Below is a small trained network, with its code and all its weights. Each question gives an input and a class and asks what happens when units are switched off, that is, made to give their printed mean instead of their output.

import numpy as np


def w(rows, s, z=0):
    codes = np.array(rows[::2]) - 128.0
    scale = np.full(codes.shape[1], s)
    scale[-1] = z or s
    return codes * scale


def f(y):
    return y / 2 * (1 + np.tanh(0.7978845608 * (y + 0.044715 * y**3)))


def log_softmax(a):
    a = a - a.max(-1, keepdims=True)
    return a - np.log(np.exp(a).sum(-1, keepdims=True))


def net(x, mask):
    res = np.array(x, float).reshape(1, 5) / 4 @ E
    y = f(res @ A[0][:, :-1].T + A[0][:, -1])
    res = res + np.where(mask, y, B[0][:, -1]) @ B[0][:, :-1]
    return log_softmax(res[-1] @ U[:, :-1].T + U[:, -1])


A, B = {}, {}
E = w([
[124,149,92,117,146,119,167,158,106,131],'x0',
[137,169,148,156,115,162,119,128,142,164],'x1',
[91,228,193,90,123,112,45,199,71,69],'x2',
[176,94,128,162,35,62,98,119,54,188],'x3',
[163,120,144,33,246,157,70,127,97,165],'x4',
],0.013)
A[0] = w([
[109,85,82,224,95,146,225,83,158,125,197],'n1',
[223,93,95,133,122,65,94,93,47,236,123],'n2',
[147,199,93,151,1,48,125,140,109,85,132],'n3',
[126,115,170,82,184,234,199,151,160,122,254],'n4',
[137,115,144,220,54,94,132,234,99,62,68],'n5',
[130,86,135,125,100,108,71,124,152,85,149],'n6',
[230,74,134,53,65,112,141,93,51,202,177],'n7',
[239,54,46,104,162,187,157,80,193,189,167],'n8',
[79,109,84,163,219,95,130,85,178,62,217],'n9',
[127,112,162,183,106,30,140,129,82,91,143],'n10',
[38,160,188,107,115,108,184,163,194,49,233],'n11',
[15,190,75,132,44,131,122,152,170,75,199],'n12',
[145,141,147,140,46,28,76,143,21,206,161],'n13',
[59,61,8,242,74,120,189,86,238,142,238],'n14',
[160,130,146,197,96,64,103,130,15,190,194],'n15',
],0.0071,0.003)
B[0] = w([
[94,122,132,61,163,169,51,190,48,49,217],'n1',
[144,141,68,172,80,81,75,137,87,153,206],'n2',
[79,187,90,148,197,101,139,83,214,137,209],'n3',
[146,91,141,129,209,126,157,110,157,132,204],'n4',
[97,159,134,138,170,73,171,82,175,171,192],'n5',
[123,177,141,124,153,132,149,132,132,127,142],'n6',
[109,139,97,160,113,57,132,145,86,140,201],'n7',
[152,79,138,148,132,49,219,72,155,254,222],'n8',
[129,126,123,139,122,155,176,127,201,122,182],'n9',
[80,148,123,193,132,152,125,80,133,149,174],'n10',
[240,161,193,182,80,196,176,214,164,79,205],'n11',
[179,119,176,163,75,128,163,139,193,80,201],'n12',
[52,97,61,143,186,106,118,84,120,117,224],'n13',
[95,117,112,54,185,184,49,177,83,69,252],'n14',
[72,129,55,136,166,120,137,94,66,159,208],'n15',
],0.0081,0.016)
U = w([
[172,113,180,27,218,227,85,197,112,106,230],'0',
[106,123,95,164,226,96,215,2,213,176,207],'1',
[77,157,90,108,189,119,50,129,22,112,100],'2',
[216,90,90,194,75,32,178,111,69,195,53],'3',
[184,171,152,209,44,134,187,165,186,101,2],'4',
],0.0087,0.0025)

Each question gives the input, the list of numbers given to net, and the class t.
The units are the neurons (one row each of A and B). Each row of codes is followed by its name. A weight is (code - 128) times the scale printed after its matrix; where a second scale follows, it is the last column's (A, B and U).
mask holds one flag per neuron, in row order. A switched-off neuron (its flag False) gives its mean, the last column of its row in B, instead of its output. The means were averaged over made-up inputs and are rounded, as every weight is.
A unit's drop is (log p(t) with every unit on - log p(t) with that unit switched off) / (log p(t) with every unit on - log p(t) with every unit switched off).
The circuit of an input: a set's keep is (log p(t) with only the set's units on - log p(t) with every unit switched off) / (log p(t) with every unit on - log p(t) with every unit switched off). Starting from the 12 units with the biggest drops (on a tie, the unit counted first), units are removed one at a time, each time the one whose removal leaves the highest keep (on an exact tie, the one counted first), for as long as the keep stays at least 0.8.
circuit, biggest first: the units of the circuit, biggest drop first
top k neurons: the k neurons with the biggest drops, biggest first
drop of u: that unit's drop, to one decimal
input [-1,2,-1,-5,-8], class 0: circuit, biggest first => (n14)
input [0,-3,0,2,4], class 3: circuit, biggest first => (n14, n3)
input [4,1,2,0,0], class 4: circuit, biggest first => (n14, n8, n13)
input [-1,-1,0,3,2], class 3: circuit, biggest first => (n14, n3)
input [0,3,-5,3,-8], class 2: top 2 neurons => (n14, n1)
input [-1,-2,-3,1,1], class 3: top 3 neurons => (n3, n8, n13)
input [-3,-3,1,-1,-2], class 4: top 2 neurons => (n14, n1)
input [-1,2,0,2,2], class 3: circuit, biggest first => (n14, n3)
input [-3,2,1,-3,0], class 4: top 2 neurons => (n14, n1)
input [4,2,4,7,0], class 1: top 4 neurons => (n14, n1, n3, n5)
input [-5,8,-1,4,2], class 3: top 2 neurons => (n14, n1)
input [5,2,-8,1,6], class 3: top 2 neurons => (n2, n3)
input [5,2,0,-1,8], class 1: top 3 neurons => (n14, n1, n11)
input [6,0,7,-2,-7], class 4: top neuron => (n11)
input [2,-4,-1,6,-7], class 2: drop of n1 => 0.2
input [-5,2,1,-1,-4], class 4: drop of n12 => 0.1
input [4,-3,-4,-8,-8], class 0: drop of n14 => 0.1
